Table B holds the same points as the rows below and some others, measured another way and shuffled. Each row below is followed by which row of B it is.
B:
217 215 -16 -250 182 -250 48 179 -223 -138 -92 67 173 -1 -177 9 -41 90
 -1 270 -160 -18 31 -23 246 58 -192 -58 -15 -191 242 114 -195 -194 96
 -277 -267 -164 138 46 -52

-24 134 18 -206 101 -192 -22 -42 -215 -155 186 -83 141 148 -100 -7 -95
 240 -120 108 -67 96 54 108 274 -189 -109 -71 28 -211 179 4 -51 -27 60
 -222 -116 -133 191 -10 28

-90 149 142 69 -156 107 71 -76 72 -73 -16 -136 68 119 43 -57 30 -160 -80
 -18 -139 -47 -71 -66 -22 -135 -46 124 129 -11 55 -46 68 53 -95 234 143
 61 120 -112 143

30 -15 130 148 95 15 -323 -101 440 -156 43 -175 -265 57 212 139 250 -5
 -197 -345 -156 -20 105 473 93 106 24 -234 153 -115 -115 44 167 274 -22
 -12 202 86 192 254 -83

-109 108 96 -95 -38 51 124 38 -86 -55 374 -173 278 283 -174 -186 -149 58
 -385 -237 118 103 -29 -43 73 -541 -231 123 -7 -184 52 107 334 215 155
 -26 147 78 141 -134 -13

-161 -56 40 -153 -146 -78 179 -59 135 -107 118 32 -151 273 -84 41 -113
 129 -222 -325 66 352 13 183 158 -216 41 -207 -29 -124 182 -8 58 32 -33
 49 -23 -94 209 -14 250

265 114 166 -56 156 -35 -119 -32 49 -47 -111 48 -32 29 -154 40 -17 -15
 118 167 -314 -110 47 218 183 56 -112 42 -38 34 8 50 -176 -43 -8 -200 14
 62 5 163 -88

255 188 117 239 126 218 -289 48 204 -68 -222 -81 81 -232 110 -42 248
 -307 74 122 -317 -380 -29 -40 -148 225 -124 152 85 -7 -59 15 65 78 48
 -58 189 97 -124 221 -387

201 169 38 -11 155 86 -77 -63 -148 -139 -86 53 71 28 22 12 -103 28 65
 342 -238 -316 -118 -211 -14 -12 0 105 -128 26 319 87 -10 -32 14 -193 99
 91 48 121 -148

-160 246 210 5 -136 127 340 39 214 151 124 -103 78 225 -177 -277 -112
 -153 -230 -201 27 86 -138 -3 130 -222 -164 113 78 46 -71 169 115 32 -76
 384 56 63 50 -401 159

-80 -43 102 -78 -184 170 348 40 351 126 -4 237 -184 161 -296 -163 -198
 -87 -126 -406 96 355 -94 76 41 -148 -10 -91 -215 62 98 65 44 -66 -3 125
 -12 -59 -137 -76 52

-71 114 -28 -217 -28 -106 299 84 65 17 -47 195 -78 64 -209 -104 -155 104
 -49 -38 47 286 -57 16 233 53 -16 -207 -101 -89 269 69 -168 -259 -11 -18
 -302 -289 6 -127 70

-181 130 98 -71 -342 46 291 92 -69 -51 44 -117 322 129 -187 -179 -20
 -236 -168 -154 16 236 -21 -196 -43 -359 -219 210 147 -161 33 -153 87
 -27 23 244 1 -94 64 -228 199

-271 145 60 119 -36 74 -6 -14 395 -1 181 -213 -87 41 130 -153 158 -20
 -327 -395 103 137 -22 209 112 25 -34 -201 201 -173 -74 67 232 141 -12
 230 31 -125 79 -148 -68

-156 143 -28 -209 -25 -126 189 57 -63 -19 145 22 115 65 -201 -162 -110
 143 -135 -50 85 294 11 35 252 -113 -121 -126 5 -209 166 -12 -72 -163 68
 -77 -262 -311 14 -160 0

92 133 -2 -21 167 34 -120 29 -91 -174 124 -85 136 71 54 -28 -17 87 -207
 44 -49 -179 -58 -105 8 -150 -86 -2 -48 -169 231 134 223 129 140 -216
 111 50 135 121 -214

321 14 164 38 38 123 -85 -27 93 -130 -214 91 -71 90 -43 123 -21 -168 64
 71 -323 -225 -43 5 -85 -39 -23 129 -120 108 125 63 11 81 -18 -103 249
 263 71 268 -25

-232 103 166 149 -74 281 -4 -206 316 143 208 -91 -50 29 -70 -268 -47 -46
 -75 -207 0 106 -60 174 81 -109 -21 39 14 51 -122 -65 109 69 -48 141 135
 -60 -224 -141 -167

-158 107 -69 -13 -17 1 54 110 245 -42 16 0 -35 -106 13 -134 117 -6 -188
 -245 111 219 -6 50 81 139 -40 -243 70 -238 116 -1 73 -75 74 13 -182
 -314 -38 -26 -172

-26 226 -107 -160 1 -26 155 -27 -426 -188 -50 59 248 43 5 -60 -193 120
 42 472 -87 -134 -167 -495 1 -108 21 90 -81 -106 549 -40 -87 -225 7 -124
 -123 -163 111 -91 28

-123 77 -6 149 49 141 -89 -60 380 -73 4 -50 -227 -36 224 -42 129 5 -189
 -232 11 -31 -81 89 -5 178 120 -240 41 -83 135 79 180 91 -27 90 76 -83
 34 58 -168

293 25 75 -153 7 -114 -40 108 -10 -100 -270 175 42 -89 -263 78 32 -121
 192 120 -295 105 121 144 117 107 -159 16 -52 -79 68 -108 -291 -193 60
 -269 -155 -128 -66 255 -64

8 282 -15 -207 51 -162 237 236 -110 -25 -11 15 218 10 -196 -168 -43 12
 -134 91 14 103 -37 -119 217 0 -227 -45 49 -213 183 128 -88 -199 84 -25
 -298 -239 80 -200 -23

158 -2 81 49 143 -31 -387 -258 -30 -310 -36 -116 -131 103 237 270 73 130
 47 195 -354 -256 49 188 54 9 121 -51 39 -38 192 -66 -10 154 -66 -233
 234 152 266 355 3

-15 176 148 69 136 98 -104 -142 214 52 93 -72 -92 24 -20 -122 -12 53 -22
 17 -147 -80 -33 233 204 59 -28 -38 18 35 -41 80 -18 28 -47 -17 52 -1
 -54 -40 -159

-21 109 100 83 -104 52 -147 -84 -32 -195 -8 -217 163 36 119 26 139 -140
 -61 45 -209 -102 27 -36 -59 -131 -80 141 194 -129 38 -155 94 113 -18 49
 174 37 146 73 30

258 13 127 216 94 196 -291 -117 315 -163 -286 30 -255 -65 213 174 168
 -176 102 38 -359 -325 -45 96 -142 254 124 -21 -24 107 101 18 31 115 -78
 -55 280 204 31 366 -161

70 2 9 -99 75 -123 -137 -130 -144 -317 40 -60 -48 214 143 217 -39 200
 -113 93 -166 -84 5 39 79 -145 80 -108 -14 -130 338 12 63 100 -4 -200
 116 69 357 216 127

234 34 64 -9 121 -30 -293 -59 -7 -178 -125 6 18 -101 -25 115 103 -22 133
 157 -312 -103 106 168 60 90 -73 6 4 -96 64 -116 -124 -10 57 -321 33 -34
 -13 340 -201

-377 113 116 245 -292 406 217 -209 498 179 -55 31 -230 -43 56 -283 -20
 -216 17 -216 20 135 -202 -59 -87 111 174 -14 28 172 32 -122 33 -92 -215
 478 93 -139 -269 -274 -1

-209 268 140 67 -27 201 218 18 222 156 221 -128 97 126 -97 -345 -85 -76
 -276 -199 104 23 -159 -44 99 -177 -144 64 46 -14 -35 181 216 69 -1 269
 62 1 -45 -360 -80

-411 298 84 217 -208 413 424 41 502 278 85 -43 -40 5 9 -491 -39 -249
 -277 -340 244 77 -316 -250 -73 19 -5 6 50 79 23 164 267 -34 -100 608 31
 -118 -210 -537 -87

72 148 75 -186 -6 -184 12 -4 -360 -243 76 -146 282 218 -78 68 -73 67 -94
 220 -188 -44 36 -70 139 -317 -170 139 91 -176 198 -32 -19 25 34 -127 20
 40 322 4 197

4 126 149 -36 -147 59 183 60 34 -52 3 -72 139 193 -126 -78 -47 -174 -158
 -108 -81 29 -54 -75 5 -253 -151 144 52 -44 52 44 106 61 -8 171 111 96
 138 -108 150

-29 48 31 160 37 107 -257 -57 178 -223 81 -212 -8 21 268 50 197 -37 -250
 -188 -74 -146 -3 44 -98 -47 9 -69 125 -184 81 7 313 265 63 -26 250 73
 170 193 -160

-219 268 -17 57 -112 114 114 18 24 5 -27 -82 184 -139 25 -252 62 -122
 -25 104 -7 29 -99 -240 2 75 -71 46 138 -125 138 -112 -16 -169 -21 165
 -130 -286 -115 -227 -118

107 101 21 -74 110 10 -93 -44 -95 -86 6 51 84 -33 -109 -41 -65 72 54 172
 -151 -40 3 -5 96 -27 -68 19 -87 -85 176 -38 -76 -76 76 -271 -39 -96 -67
 131 -204

79 203 48 12 161 104 -89 -60 -102 -79 73 -49 133 32 8 -101 -78 58 -44
 225 -138 -246 -104 -142 35 -83 -61 98 -66 -31 204 96 78 25 54 -155 93
 45 12 19 -215

-207 -7 56 -75 -302 94 396 42 280 36 -51 138 -133 161 -164 -118 -111
 -118 -154 -368 109 389 -91 -22 17 -125 26 -111 -49 -16 157 -25 27 -94
 -72 283 -62 -144 8 -169 228

-70 40 83 -98 -128 20 233 -39 68 -75 23 44 -77 273 -71 -5 -157 20 -153
 -134 -20 127 -92 -26 69 -214 31 -43 -56 -3 233 67 59 11 -68 131 60 42
 196 -89 247

-277 -17 177 12 -278 150 287 -60 455 142 131 10 -174 209 -191 -189 -78
 -109 -215 -546 116 428 -31 264 108 -197 -28 -93 19 18 -112 -20 103 50
 -83 337 49 -71 -48 -211 178

177 -24 -87 -274 108 -291 -101 26 -257 -331 -65 99 17 83 -49 233 -41 235
 -12 153 -159 103 108 72 169 -42 -11 -190 -68 -251 384 -52 -145 -96 93
 -429 -162 -155 260 315 50

-45 317 57 -16 142 -44 -14 -13 -44 -45 63 -147 122 15 44 -125 23 66 -80
 220 -117 -153 -68 -22 204 55 -93 -8 137 -96 112 108 -33 -55 -27 24 -81
 -90 116 -173 -71

-16 33 133 19 -77 136 211 94 426 54 -8 70 -183 173 -113 -91 -35 -139
 -245 -435 41 148 -85 134 30 -72 -46 -105 -63 19 9 191 175 95 -8 192 100
 80 47 -50 40

159 -25 128 -27 -70 106 -29 -97 68 -47 -164 158 -55 -1 -185 24 -78 -107
 190 70 -260 42 14 71 1 -32 -16 91 -133 72 92 -143 -163 -91 -21 -144 62
 4 -135 204 -47

438 -113 36 -166 97 -157 -198 -29 -169 -355 -293 176 -87 90 -36 375 -26
 40 162 236 -400 -124 90 68 5 1 35 -34 -156 -50 341 -62 -176 -20 29 -428
 83 124 233 527 67

-14 55 80 3 123 -16 -58 -48 372 -15 46 7 -280 73 16 0 38 103 -151 -251
 -45 105 9 372 229 144 37 -286 2 -52 20 148 16 51 -30 -22 -21 -61 72 60
 -71

-121 103 148 -42 -141 159 324 11 295 202 37 129 -67 104 -305 -268 -170
 -103 -69 -247 48 275 -90 93 137 -103 -88 2 -101 76 -22 57 -34 -109 -39
 185 -61 -96 -189 -234 10

336 72 233 106 213 40 -419 -326 -53 -245 -128 -108 -134 141 185 284 22
 42 208 415 -575 -499 8 199 66 18 88 143 12 167 102 0 -106 165 -151 -205
 364 374 238 342 30

-175 103 10 24 -126 117 18 28 74 -12 110 -87 204 -98 -103 -229 58 -102
 -113 -155 48 188 20 -42 -7 -118 -153 44 83 -204 1 -165 97 -30 107 -9
 -46 -244 -171 -49 -206

199 -53 46 -87 172 -161 -286 -159 42 -266 -95 38 -252 82 96 294 42 198
 67 94 -304 -41 102 333 190 116 115 -222 -33 -67 209 -29 -147 28 -39
 -320 30 11 227 385 22

-132 149 172 -23 -73 126 330 4 462 276 -16 157 -226 67 -288 -275 -129
 -84 -36 -259 29 284 -95 243 255 105 -46 -123 -68 130 -79 135 -139 -172
 -113 264 -151 -146 -204 -288 22

79 158 81 157 243 219 -178 -151 217 -33 51 -33 -168 32 166 -52 -27 72
 -81 68 -147 -337 -153 29 22 94 93 -56 -95 83 161 212 158 135 -24 -65
 225 155 7 85 -274

-118 132 -27 -58 3 81 127 -78 -35 -66 70 53 2 92 4 -109 -159 120 -90 74
 19 4 -146 -185 47 -91 68 -57 -105 -44 343 44 54 -74 -8 -18 -22 -106 35
 -88 -33

211 -46 3 37 111 -35 -356 -169 90 -263 -278 94 -237 -136 173 266 148 43
 228 200 -365 -123 77 183 22 311 159 -168 -19 -38 230 -167 -208 -68 -50
 -300 23 -79 41 462 -129

-62 -106 200 57 -279 178 41 -149 296 -6 -62 34 -124 107 -148 -9 -11 -202
 31 -289 -151 249 46 216 -37 -166 -1 70 -8 61 -87 -219 -16 48 -81 130
 182 33 -94 98 119

-182 -132 91 -22 -398 135 236 -5 340 8 -86 121 -113 68 -204 -73 1 -230
 -55 -468 35 488 42 120 -63 -136 -8 -59 -10 -51 -3 -239 2 -56 -37 194 1
 -169 -120 22 152

-130 149 107 113 -116 198 159 180 508 187 -5 -6 0 -131 -171 -321 137
 -286 -183 -445 100 237 -27 127 20 96 -193 -57 79 -92 -202 45 118 -24 63
 232 -76 -190 -263 -160 -244

3 71 34 -226 -145 -185 66 102 -369 -245 130 -147 418 177 -187 8 -32 -2
 -183 7 -59 179 109 -99 67 -453 -279 152 115 -322 138 -150 69 33 145
 -151 -29 -82 248 21 151

-166 59 92 137 -124 266 239 125 671 175 -8 82 -239 -2 -82 -258 60 -221
 -281 -609 176 245 -111 137 -20 97 -26 -192 -30 -1 -79 166 228 54 4 313
 28 -84 -170 -133 -149

317 112 59 -128 207 -132 -163 -3 -69 -118 -216 137 -28 -94 -137 95 0 53
 229 335 -353 -100 71 156 206 214 -72 -40 -66 -33 147 -14 -322 -189 18
 -353 -148 -93 -25 257 -151

-208 169 -39 -150 6 -19 222 -109 -160 -84 193 0 26 236 3 -104 -249 264
 -179 108 82 52 -162 -189 162 -208 75 -94 -78 -75 416 95 53 -76 -37 19
 -71 -119 186 -221 131

120 85 184 -67 -114 53 60 -36 -67 -33 -77 22 158 93 -250 -47 -86 -161
 101 113 -252 26 22 13 47 -197 -165 232 -13 29 4 -111 -123 -53 -12 -33
 70 57 -34 24 64

-26 -19 74 -107 83 -32 7 2 209 -42 249 -16 -102 222 -134 -35 -83 164
 -306 -384 78 222 47 323 208 -217 -83 -194 -82 -147 32 148 187 163 105
 -144 46 -1 111 77 -65

292 27 116 -29 67 -127 -273 24 -29 -274 -167 -91 53 20 29 227 176 -99 24
 76 -357 -126 141 186 39 6 -126 32 117 -138 26 -62 -51 94 39 -220 105
 102 222 349 -5

-283 31 207 86 -293 259 231 -43 347 123 259 -132 55 224 -178 -273 -63
 -192 -314 -545 140 303 -42 113 -20 -414 -139 102 56 -30 -174 -32 303
 195 3 336 215 52 -64 -231 75

78 218 8 3 68 -7 -148 -42 -223 -199 -83 -109 217 -72 94 0 67 -26 66 365
 -245 -244 -28 -195 3 25 -71 117 99 -123 222 -87 -56 -62 15 -136 11 -67
 84 70 -108

271 47 26 -12 173 31 -329 -166 -269 -291 -69 0 100 9 77 163 -37 88 139
 402 -349 -337 -2 -107 -45 -79 20 131 -106 -40 310 -85 -28 46 57 -419
 190 117 82 375 -192

-131 124 80 176 33 41 -119 -90 535 -31 -99 -106 -352 -58 262 18 249 -45
 -98 -227 -106 15 -11 335 135 383 128 -310 207 -35 -33 52 1 35 -157 238
 -4 -118 102 3 -19

-378 132 118 202 -98 304 70 -142 499 186 256 -130 -118 11 10 -343 24 -56
 -235 -420 150 189 -96 180 70 -39 2 -93 77 -17 -142 7 223 97 -41 289 92
 -139 -212 -254 -190

-132 161 18 51 -85 260 166 -48 50 34 28 57 83 -1 -57 -241 -137 -69 -47
 43 24 -21 -184 -293 -83 -96 6 93 -106 19 236 -7 92 -81 6 81 39 -90 -166
 -139 -147

182 89 44 -121 72 2 126 16 68 -25 -223 249 -142 22 -155 10 -141 11 130
 160 -185 -14 -87 -14 119 141 33 -74 -184 77 278 92 -214 -203 -41 -120
 -115 -57 -32 77 -19
Rows of B count from 0, top down.

150 -183 170 197 263 177 -356 -115 201 -391 54 115 297 200 -209 414 163
 256 15 -100 419 97 -342 333 1 -204 -114 426 69 25 181 : 58
-202 -8 21 98 169 -15 62 -14 -83 -45 66 47 241 117 -92 -139 256 103 35
 -72 -147 -144 185 -73 -151 -52 -171 -226 -255 148 -108 : 7
65 15 -166 -35 285 -50 -88 162 69 -134 -32 -102 40 -301 82 190 -169 -132
 -287 280 -110 164 -332 240 120 -201 -317 54 -36 -56 -56 : 1
76 -3 267 43 -125 -20 -252 -298 -212 -65 61 22 -45 47 236 -279 41 131 18
 -200 -152 -91 268 -40 -12 144 35 118 -52 203 -128 : 29
-9 60 118 154 184 52 -72 200 107 -210 -99 135 -48 -233 180 -25 290 93 -6
 181 99 -129 -128 115 151 167 -239 -29 -58 165 52 : 18
175 85 123 316 231 100 -279 70 484 -404 -149 123 -95 -114 277 241 -519
 126 -129 214 316 316 -274 -52 279 261 119 386 138 119 -210 : 38
325 -9 183 -15 -48 0 -419 -132 -129 27 76 55 -202 -307 255 -6 -314 -84
 -243 176 84 181 -220 167 354 -90 -115 416 128 -1 38 : 50
-94 5 -175 -153 169 -78 57 33 -215 45 57 -214 62 -117 40 -156 121 -119
 -117 50 -345 -19 14 111 -117 -188 -240 -85 -106 -38 -21 : 17
-27 -63 366 35 798 231 323 218 36 -435 -86 -258 228 411 68 -163 152 161
 -27 30 -492 16 322 -724 -126 -26 -52 -335 90 97 -366 : 12
-24 -144 65 138 -200 -40 -268 -12 -58 15 -72 391 157 -240 -187 127 127 6
 -73 -173 209 -230 27 331 116 -65 -354 -187 -313 112 36 : 0
-131 162 -169 207 257 44 109 332 372 -126 -184 46 -135 -192 214 -53 -390
 -43 -52 275 103 183 -61 -261 150 298 82 21 -9 39 -226 : 10
155 -12 213 159 -10 90 -318 -7 35 -88 -3 221 -115 -195 143 6 65 92 -2 90
 320 -9 -170 161 264 89 -94 310 55 100 152 : 41
96 48 79 -166 281 46 23 -40 -207 -19 74 -347 -152 37 301 -343 -138 -65
 -80 98 -394 167 116 -287 -10 -36 72 202 195 -50 -118 : 23
118 99 -436 30 138 -246 -310 47 238 -97 28 -53 78 -539 96 481 -659 -235
 -536 450 -20 410 -648 588 224 -304 -392 221 -165 -67 -178 : 24
-276 37 -162 116 -282 -80 -83 -201 -116 195 96 135 69 66 -58 -306 128 78
 207 -273 96 -146 271 92 -200 147 87 50 -277 123 17 : 8
-156 -31 -257 33 -44 -119 -99 -86 -44 63 61 32 205 -60 -148 31 -93 -52
 -83 -102 -51 17 4 238 -127 -156 -163 -42 -268 9 -80 : 30
-38 -48 -48 -4 417 123 79 83 68 -192 -3 -218 126 204 -22 -13 -42 38 -2 4
 -112 159 -9 -183 -124 -102 31 127 98 -77 -70 : 65
365 -76 300 146 217 23 -568 -399 35 -306 263 23 228 120 32 349 -223 196
 -253 107 161 308 -413 298 168 -338 -131 585 70 117 -38 : 25
-94 -33 220 18 343 79 103 107 -212 -120 65 -21 163 79 -3 -207 634 131 59
 45 -218 -260 119 -76 -76 -95 -312 -232 -118 149 65 : 49
-295 -37 136 -54 510 127 545 495 -151 -103 -233 -78 94 30 -1 -402 529
 -32 68 -7 -537 -370 506 -573 -135 100 -303 -818 -171 81 -205 : 57
290 -108 260 -58 -73 33 -369 -113 -126 -166 -111 31 -149 -244 243 3 -121
 -20 -174 -96 -53 -9 -10 189 194 30 -142 183 92 40 -36 : 68
180 -69 -13 201 -173 -81 -580 -115 133 -138 23 357 111 -406 -61 470 -51
 42 -225 88 469 29 -523 775 272 -165 -399 315 -175 94 175 : 14
35 -113 -30 88 249 29 -154 4 164 -250 -52 13 245 31 -127 279 -245 26
 -174 -41 16 152 -123 89 -8 -176 -151 38 -79 -8 -173 : 62
-219 -9 -190 166 -285 -6 -75 99 166 -11 -257 258 -79 -197 13 -102 -63 4
 156 -284 241 -167 212 121 -49 377 58 -91 -202 70 -42 : 71
-111 -132 129 -208 20 -64 113 -51 -511 151 13 -78 122 -15 -39 -398 310
 -105 -73 -260 -593 -309 517 -169 -164 -167 -311 -524 -259 60 -160 : 42
-64 124 -207 95 -130 -98 -190 -118 80 10 31 -4 -98 -156 200 -98 -230 5
 -8 27 85 123 -81 206 -12 169 79 307 -75 70 -51 : 61
53 0 120 157 -213 23 -343 -304 -30 21 97 145 -55 63 108 -155 -132 140
 107 -178 246 52 84 58 40 142 187 414 -10 118 27 : 26
295 105 197 146 92 -10 -411 -78 109 -197 42 77 -170 -318 372 103 -253 50
 -236 332 151 207 -368 218 367 54 -132 433 101 138 -30 : 54
187 -161 295 25 141 189 -246 -128 -54 -210 -14 -19 17 173 32 -23 14 129
 41 -203 94 46 57 -69 28 -28 72 305 181 -7 47 : 55
13 -55 119 102 -26 40 -191 -77 -47 -30 21 146 46 -30 1 -61 4 64 4 -94
 106 -41 65 34 65 9 -67 84 -78 81 -8 : 44
4 -145 92 137 86 112 -184 -142 89 -184 -15 72 200 252 -139 77 -124 142
 52 -278 141 67 113 -55 -88 -27 97 162 -28 23 -96 : 33
-74 -32 279 -38 203 4 66 -113 -353 -15 127 -74 153 166 56 -371 361 92 4
 -95 -438 -203 369 -267 -118 -90 -187 -276 -166 185 -153 : 66
-11 -91 88 -8 289 120 18 -40 40 -300 -96 -207 112 274 51 -83 -54 109 38
 -232 -213 65 223 -229 -200 53 118 52 82 9 -201 : 2
